Below is a small trained network, with its code and all its weights. Each question gives an input and a class and asks what happens when units are switched off, that is, made to give their printed mean instead of their output.

import numpy as np


def w(rows, s, z=0):
    codes = np.array(rows[::2]) - 128.0
    scale = np.full(codes.shape[1], s)
    scale[-1] = z or s
    return codes * scale


def f(y):
    return np.maximum(y, 0)


def log_softmax(a):
    a = a - a.max(-1, keepdims=True)
    return a - np.log(np.exp(a).sum(-1, keepdims=True))


def net(x, mask):
    res = np.array(x, float).reshape(1, 6) / 4 @ E
    y = f(res @ A[0][:, :-1].T + A[0][:, -1])
    res = res + np.where(mask, y, B[0][:, -1]) @ B[0][:, :-1]
    return log_softmax(res[-1] @ U[:, :-1].T + U[:, -1])


A, B = {}, {}
E = w([
[76,73,51,114,165],'x0',
[45,66,131,170,170],'x1',
[167,115,94,246,67],'x2',
[190,197,66,149,204],'x3',
[199,58,220,162,169],'x4',
[67,254,164,171,155],'x5',
],0.0087)
A[0] = w([
[199,114,138,138,214,114],'n0',
[148,105,189,199,106,173],'n1',
[191,190,170,68,150,207],'n2',
[40,152,139,130,171,174],'n3',
[199,85,71,182,64,107],'n4',
[140,40,162,15,149,67],'n5',
[56,149,152,129,154,154],'n6',
[148,55,37,155,112,143],'n7',
[232,162,108,129,111,120],'n8',
[25,103,124,85,164,254],'n9',
[39,186,85,191,173,108],'n10',
[136,128,35,144,233,167],'n11',
[63,116,105,44,169,206],'n12',
[193,111,184,156,25,110],'n13',
[176,91,57,225,170,156],'n14',
[168,48,22,105,177,149],'n15',
[180,48,128,210,34,110],'n16',
[153,138,166,131,234,87],'n17',
[162,85,202,172,87,107],'n18',
[135,224,122,12,53,159],'n19',
[143,158,120,150,228,137],'n20',
[176,200,167,79,97,87],'n21',
[193,132,160,205,124,124],'n22',
[177,160,85,79,2,135],'n23',
[156,117,170,214,69,106],'n24',
],0.0096,0.0061)
B[0] = w([
[161,113,205,74,177,189],'n0',
[104,119,139,181,164,220],'n1',
[245,139,98,187,116,231],'n2',
[123,183,153,152,66,203],'n3',
[66,129,34,89,149,229],'n4',
[166,2,234,79,42,205],'n5',
[104,165,126,165,72,185],'n6',
[15,140,119,56,96,225],'n7',
[172,167,42,64,207,220],'n8',
[182,105,214,181,11,252],'n9',
[96,174,146,138,54,208],'n10',
[126,180,186,87,100,224],'n11',
[120,94,175,168,59,232],'n12',
[103,76,82,158,187,233],'n13',
[27,208,110,69,179,229],'n14',
[99,174,164,34,126,238],'n15',
[40,58,96,133,170,254],'n16',
[186,169,198,171,160,171],'n17',
[103,42,139,184,148,207],'n18',
[204,77,36,133,66,245],'n19',
[160,193,159,118,143,186],'n20',
[195,136,57,156,145,189],'n21',
[91,139,110,184,232,211],'n22',
[132,83,54,116,104,236],'n23',
[43,84,86,238,178,213],'n24',
],0.0076,0.0091)
U = w([
[47,68,82,203,198,74],'0',
[63,157,65,28,153,49],'1',
[204,140,35,127,133,39],'2',
[85,194,149,162,85,225],'3',
[144,45,187,71,98,130],'4',
[182,188,166,166,254,100],'5',
[132,93,136,176,57,252],'6',
],0.0096,0.0033)

Each question gives the input, the list of numbers given to net, and the class t.
The units are the neurons (one row each of A and B). Each row of codes is followed by its name. A weight is (code - 128) times the scale printed after its matrix; where a second scale follows, it is the last column's (A, B and U).
mask holds one flag per neuron, in row order. A switched-off neuron (its flag False) gives its mean, the last column of its row in B, instead of its output. The means were averaged over made-up inputs and are rounded, as every weight is.
A unit's drop is (log p(t) with every unit on - log p(t) with that unit switched off) / (log p(t) with every unit on - log p(t) with every unit switched off).
The circuit of an input: a set's keep is (log p(t) with only the set's units on - log p(t) with every unit switched off) / (log p(t) with every unit on - log p(t) with every unit switched off). Starting from the 12 units with the biggest drops (on a tie, the unit counted first), units are removed one at a time, each time the one whose removal leaves the highest keep (on an exact tie, the one counted first), for as long as the keep stays at least 0.8.
circuit, biggest first: the units of the circuit, biggest drop first
most important unit: the unit with the biggest drop
top k neurons: the k neurons with the biggest drops, biggest first
drop when u is switched off: that unit's drop, to one decimal
input [0,-8,2,-4,0,-6], class 0: circuit, biggest first => (n16 n13)
input [-8,4,3,0,8,6], class 0: most important unit => n24
input [-3,6,0,5,-8,-6], class 3: circuit, biggest first => (n16 n11)
input [0,-3,-6,3,0,3], class 2: circuit, biggest first => (n19 n2)
input [-5,-8,6,-2,-5,-3], class 2: top 2 neurons => (n19 n8)
input [-6,-2,5,1,6,8], class 5: circuit, biggest first => (n7 n8)
input [5,-2,0,-6,1,5], class 6: circuit, biggest first => (n14 n9)
input [-8,1,2,6,-4,7], class 2: top 3 neurons => (n19 n21 n2)
input [5,-6,-1,4,7,-5], class 1: top 2 neurons => (n9 n14)
input [2,-3,-4,-3,0,-1], class 4: top 2 neurons => (n5 n24)
input [4,7,5,6,1,4], class 3: drop when n1 is switched off => 0.0
input [0,8,-3,7,-4,-8], class 4: drop when n9 is switched off => 0.3
input [5,-5,8,1,3,-7], class 1: drop when n14 is switched off => 0.2
input [-3,1,8,-1,-6,-6], class 0: circuit, biggest first => (n16)
